Here is a tiny trained network, its code and every weight. The questions are about switching its units off for an input and a target symbol, where a switched-off unit gives its printed mean instead of its output.

import numpy as np


def w(rows, s, z=0):
    codes = np.array(rows[::2]) - 128.0
    scale = np.full(codes.shape[1], s)
    scale[-1] = z or s
    return codes * scale


def norm(h):
    return h / np.sqrt((h * h).mean(-1, keepdims=True) + 1e-5)


def f(y):
    return y / 2 * (1 + np.tanh(0.7978845608 * (y + 0.044715 * y**3)))


def softmax(a):
    e = np.exp(a - a.max(-1, keepdims=True))
    return e / e.sum(-1, keepdims=True)


def log_softmax(a):
    a = a - a.max(-1, keepdims=True)
    return a - np.log(np.exp(a).sum(-1, keepdims=True))


def net(x, mask):
    ids = ['ΔΞβεζθμπτψω'.index(c) for c in x.split()]
    T = len(ids)
    res = E[ids] + P[:T]
    u = 0
    for l in range(2):
        r = norm(res)
        for j in range(3):
            rows = slice(4 * j, 4 * j + 4)
            q, k, v = (r @ M[l][rows].T for M in (Q, K, V))
            z = softmax(np.where(np.tri(T) > 0, q @ k.T / 4**0.5, -1e9)) @ v
            o = O[l][rows]
            res = res + np.where(mask[u + j], z, o[:, -1]) @ o[:, :-1]
        u += 3
        y = f(norm(res) @ A[l][:, :-1].T + A[l][:, -1])
        res = res + np.where(mask[u : u + 4], y, B[l][:, -1]) @ B[l][:, :-1]
        u += 4
    return log_softmax(norm(res)[-1] @ U[:, :-1].T + U[:, -1])


Q, K, V, O, A, B = {}, {}, {}, {}, {}, {}
E = w([
[141,96,65,140,175,85,252,97],'Δ',
[90,127,129,62,88,174,127,207],'Ξ',
[86,187,92,77,134,99,128,189],'β',
[159,59,124,141,213,142,130,221],'ε',
[187,77,122,36,166,104,138,106],'ζ',
[92,69,94,209,108,99,165,168],'θ',
[23,126,176,45,132,129,172,168],'μ',
[161,174,209,183,115,152,130,87],'π',
[137,73,90,109,56,82,79,123],'τ',
[87,148,97,54,69,143,177,142],'ψ',
[138,174,38,103,97,178,136,183],'ω',
],0.0032)
P = w([
[71,126,88,173,182,207,62,7],'0',
[95,143,100,36,87,152,184,208],'1',
[113,136,114,55,91,129,176,208],'2',
[129,114,114,59,94,110,181,201],'3',
[144,108,127,73,103,95,164,189],'4',
[153,95,125,85,103,87,175,184],'5',
[158,77,122,98,100,80,163,184],'6',
[167,57,128,94,107,74,153,173],'7',
[163,52,134,129,115,54,159,159],'8',
[165,38,148,136,105,57,151,148],'9',
[192,18,156,142,90,59,160,143],'10',
],0.0019)
Q[0] = w([
[148,133,153,137,114,94,131,152],'L0H1',
[140,130,146,146,135,97,123,121],'L0H1',
[131,130,132,132,139,117,125,127],'L0H1',
[131,129,129,127,127,131,128,136],'L0H1',
[117,106,111,60,69,79,219,254],'L0H2',
[51,125,72,108,125,153,107,133],'L0H2',
[163,145,183,205,148,139,117,75],'L0H2',
[160,145,181,129,50,79,160,185],'L0H2',
[137,183,168,125,103,166,141,142],'L0H3',
[184,173,197,165,102,109,135,113],'L0H3',
[174,57,127,133,132,60,141,141],'L0H3',
[117,63,70,108,148,105,133,141],'L0H3',
],0.0081)
K[0] = w([
[132,143,142,148,142,162,133,103],'L0H1',
[121,159,140,136,125,153,114,112],'L0H1',
[120,133,131,130,120,128,120,123],'L0H1',
[125,127,130,131,132,129,137,125],'L0H1',
[191,1,117,166,153,43,152,123],'L0H2',
[135,116,114,110,84,73,142,186],'L0H2',
[56,185,129,132,136,208,116,99],'L0H2',
[130,61,108,165,152,121,92,85],'L0H2',
[94,77,55,113,139,147,117,119],'L0H3',
[71,124,87,129,169,156,102,99],'L0H3',
[147,170,175,175,113,153,98,79],'L0H3',
[184,153,188,153,92,113,139,136],'L0H3',
],0.0081)
V[0] = w([
[220,192,252,179,90,103,169,138],'L0H1',
[41,58,26,93,165,132,94,107],'L0H1',
[136,114,122,137,124,162,129,109],'L0H1',
[121,126,134,125,129,113,127,134],'L0H1',
[243,201,79,133,149,175,150,139],'L0H2',
[110,222,205,76,107,140,162,164],'L0H2',
[130,106,161,94,231,119,180,131],'L0H2',
[96,145,132,214,146,144,166,192],'L0H2',
[95,207,149,145,173,104,86,124],'L0H3',
[164,144,188,133,83,183,183,119],'L0H3',
[120,39,94,98,161,121,72,178],'L0H3',
[166,146,196,138,133,202,77,167],'L0H3',
],0.003)
O[0] = w([
[171,2,94,176,161,54,105,83,2],'L0H1',
[115,225,138,94,98,189,150,172,227],'L0H1',
[135,131,143,124,138,103,136,143,116],'L0H1',
[127,129,119,128,125,136,128,125,133],'L0H1',
[231,147,99,144,123,169,155,112,72],'L0H2',
[181,116,234,169,124,72,130,95,25],'L0H2',
[117,134,167,94,218,149,176,113,140],'L0H2',
[120,127,118,220,150,130,165,193,94],'L0H2',
[81,175,84,103,164,130,94,141,70],'L0H3',
[92,123,170,114,98,198,163,103,136],'L0H3',
[191,78,157,141,145,77,82,161,161],'L0H3',
[113,133,176,97,139,215,87,164,99],'L0H3',
],0.0032,0.0028)
A[0] = w([
[158,117,71,128,106,151,135,134,162],'L0N1',
[161,3,117,194,175,105,94,53,39],'L0N2',
[140,135,84,98,128,98,151,188,59],'L0N3',
[117,50,82,119,167,97,131,123,5],'L0N4',
],0.0049,0.0018)
B[0] = w([
[88,91,148,112,152,94,130,128,187],'L0N1',
[192,3,150,121,105,43,168,166,100],'L0N2',
[124,79,190,143,95,167,162,118,250],'L0N3',
[220,199,247,170,60,112,156,142,97],'L0N4',
],0.0035,0.0024)
Q[1] = w([
[123,118,129,134,158,134,124,125],'L1H1',
[154,138,153,125,108,122,150,126],'L1H1',
[140,145,169,131,116,104,143,129],'L1H1',
[123,110,102,122,137,148,129,127],'L1H1',
[132,95,187,145,131,93,133,135],'L1H2',
[114,100,124,91,98,140,162,154],'L1H2',
[64,105,111,37,114,178,183,176],'L1H2',
[160,163,130,178,156,117,88,64],'L1H2',
[119,116,138,75,139,157,189,158],'L1H3',
[215,104,167,234,172,37,63,59],'L1H3',
[142,168,121,246,174,118,44,49],'L1H3',
[122,62,137,102,79,85,198,201],'L1H3',
],0.012)
K[1] = w([
[135,148,133,130,158,134,125,137],'L1H1',
[152,102,162,139,102,119,143,98],'L1H1',
[135,106,185,127,114,115,145,130],'L1H1',
[131,137,88,140,143,140,131,111],'L1H1',
[58,78,137,135,154,157,96,111],'L1H2',
[175,69,154,167,118,87,123,110],'L1H2',
[200,102,177,164,131,52,141,126],'L1H2',
[83,198,96,94,129,173,127,126],'L1H2',
[190,95,155,159,144,90,138,112],'L1H3',
[44,132,94,78,144,226,132,114],'L1H3',
[61,216,102,97,127,182,130,151],'L1H3',
[138,2,132,160,128,110,139,108],'L1H3',
],0.0086)
V[1] = w([
[85,148,85,109,127,161,117,119],'L1H1',
[183,159,155,125,164,126,124,125],'L1H1',
[100,162,107,138,192,180,105,120],'L1H1',
[102,145,86,95,124,176,91,74],'L1H1',
[183,136,57,131,215,102,108,140],'L1H2',
[192,223,112,134,110,82,126,146],'L1H2',
[132,180,179,187,122,134,102,134],'L1H2',
[253,133,18,118,106,177,153,178],'L1H2',
[149,138,104,100,17,118,42,113],'L1H3',
[108,145,79,155,72,103,221,48],'L1H3',
[160,128,178,51,144,153,142,40],'L1H3',
[177,102,137,183,74,251,129,117],'L1H3',
],0.0048)
O[1] = w([
[176,98,144,167,157,92,119,105,252],'L1H1',
[95,122,126,141,69,146,128,138,42],'L1H1',
[172,95,129,153,95,77,121,109,139],'L1H1',
[157,96,161,172,145,78,135,141,192],'L1H1',
[198,151,112,116,134,73,133,184,68],'L1H2',
[185,188,197,173,63,78,130,117,143],'L1H2',
[111,190,170,172,103,162,108,156,54],'L1H2',
[252,65,113,181,103,102,129,119,208],'L1H2',
[126,116,110,112,28,133,30,98,179],'L1H3',
[103,198,27,165,95,103,213,33,117],'L1H3',
[170,172,136,58,161,179,118,38,93],'L1H3',
[187,86,72,201,117,253,97,120,78],'L1H3',
],0.0049,0.0028)
A[1] = w([
[210,143,124,3,160,133,115,87,53],'L1N1',
[97,53,45,85,42,36,8,122,3],'L1N2',
[61,186,107,46,174,117,138,177,173],'L1N3',
[42,83,50,225,100,102,160,213,4],'L1N4',
],0.0051,0.0032)
B[1] = w([
[152,86,192,150,156,81,24,9,181],'L1N1',
[106,68,2,31,81,74,131,214,254],'L1N2',
[197,84,67,198,129,97,74,117,168],'L1N3',
[65,40,195,243,114,107,65,14,183],'L1N4',
],0.005,0.0044)
U = w([
[163,160,68,145,165,75,254,95,41],'Δ',
[100,144,199,106,90,227,85,163,248],'Ξ',
[145,226,200,154,92,36,117,183,107],'β',
[186,65,168,141,210,145,140,247,48],'ε',
[190,102,178,87,168,79,63,42,133],'ζ',
[63,57,152,245,105,96,118,101,95],'θ',
[17,176,158,80,219,112,120,146,104],'μ',
[105,106,44,130,192,242,105,94,168],'π',
[102,77,52,63,62,85,90,173,188],'τ',
[91,197,136,107,63,183,150,58,234],'ψ',
[238,144,102,207,47,176,106,133,22],'ω',
],0.0071,0.0011)

Each question gives the input, a string of symbols that net reads in full, and the target symbol t.
The units are the heads (4 rows each of Q, K, V and O) and the neurons (one row each of A and B). Each row of codes is followed by its name. A weight is (code - 128) times the scale printed after its matrix; where a second scale follows, it is the last column's (O, A, B and U).
mask holds one flag per unit, layer by layer, with each layer's heads first. A switched-off unit (its flag False) gives its mean, the last column of its rows in O or B, instead of its output. The means were averaged over made-up inputs and are rounded, as every weight is.
A unit's drop is (log p(t) with every unit on - log p(t) with that unit switched off) / (log p(t) with every unit on - log p(t) with every unit switched off).
The circuit of an input: a set's keep is (log p(t) with only the set's units on - log p(t) with every unit switched off) / (log p(t) with every unit on - log p(t) with every unit switched off). Starting from the 12 units with the biggest drops (on a tie, the unit counted first), units are removed one at a time, each time the one whose removal leaves the highest keep (on an exact tie, the one counted first), for as long as the keep stays at least 0.8.
circuit, biggest first: the units of the circuit, biggest drop first
unit that matters most: the unit with the biggest drop
k most important neurons: the k neurons with the biggest drops, biggest first
heads that matter: for each layer, one digit per head in row order, 1 if its drop is at least 0.15 and else 0, layers parted by /
drop when u is switched off: that unit's drop, to one decimal
input ω Δ ψ β θ β, target θ: unit that matters most	L1N4
input θ β π Ξ β ψ, target θ: heads that matter	010 / 000
input ω ω ψ β β θ π ε Δ τ ω, target ω: circuit, biggest first	(L0H2; L1H2; L1H3)
input ε β π ψ, target ε: circuit, biggest first	(L1H3; L0H2)
input ω β μ ζ β, target ζ: heads that matter	000 / 000
input θ π Ξ θ Δ β Ξ ζ ψ ψ, target θ: circuit, biggest first	(L0H3; L1H3; L1N4)
input ω π ψ ε Ξ Δ τ τ μ ζ, target ω: heads that matter	111 / 011
input ζ π τ, target ζ: heads that matter	011 / 001
input β π τ ψ π, target τ: heads that matter	100 / 001
input ω β τ π, target ω: circuit, biggest first	(L0H2; L1H3)
input ζ θ Δ β ω Ξ ζ Ξ, target ζ: heads that matter	000 / 001
input Ξ π τ, target Ξ: circuit, biggest first	(L1H2; L0H3; L1H3)
input ω β Ξ τ ε ζ ψ, target ζ: circuit, biggest first	(L1H3; L1N1)
input μ β τ ζ ζ Ξ ω τ π, target μ: heads that matter	010 / 010
input β β ψ ω ψ, target ψ: unit that matters most	L0H2
input θ τ β τ Δ Δ τ ψ π τ, target θ: heads that matter	111 / 001
input ζ Δ τ τ Δ Δ, target Δ: heads that matter	000 / 001
input ζ Δ Ξ μ τ ζ, target ζ: heads that matter	000 / 000
input μ Ξ Ξ β ε β θ ζ μ, target ζ: heads that matter	000 / 001
input Δ τ Ξ θ ε β π, target Δ: unit that matters most	L0H1
input θ ψ μ, target θ: circuit, biggest first	(L1N4; L1H3)
input ψ ψ θ ε θ τ β π ω, target ψ: 2 most important neurons	(L0N3; L1N2)
input μ τ ω π β ε ζ β θ ζ, target μ: circuit, biggest first	(L0H3; L0H2; L0H1; L1H2)
input Δ ζ τ π Δ ψ Δ Δ, target Δ: heads that matter	100 / 001
input ζ ω Ξ, target ζ: heads that matter	010 / 001
input β ω θ π Δ τ β, target β: heads that matter	111 / 010
input ε β β, target ε: circuit, biggest first	(L1H3)
input θ β ω ω π, target θ: drop when L1N4 is switched off	0.2
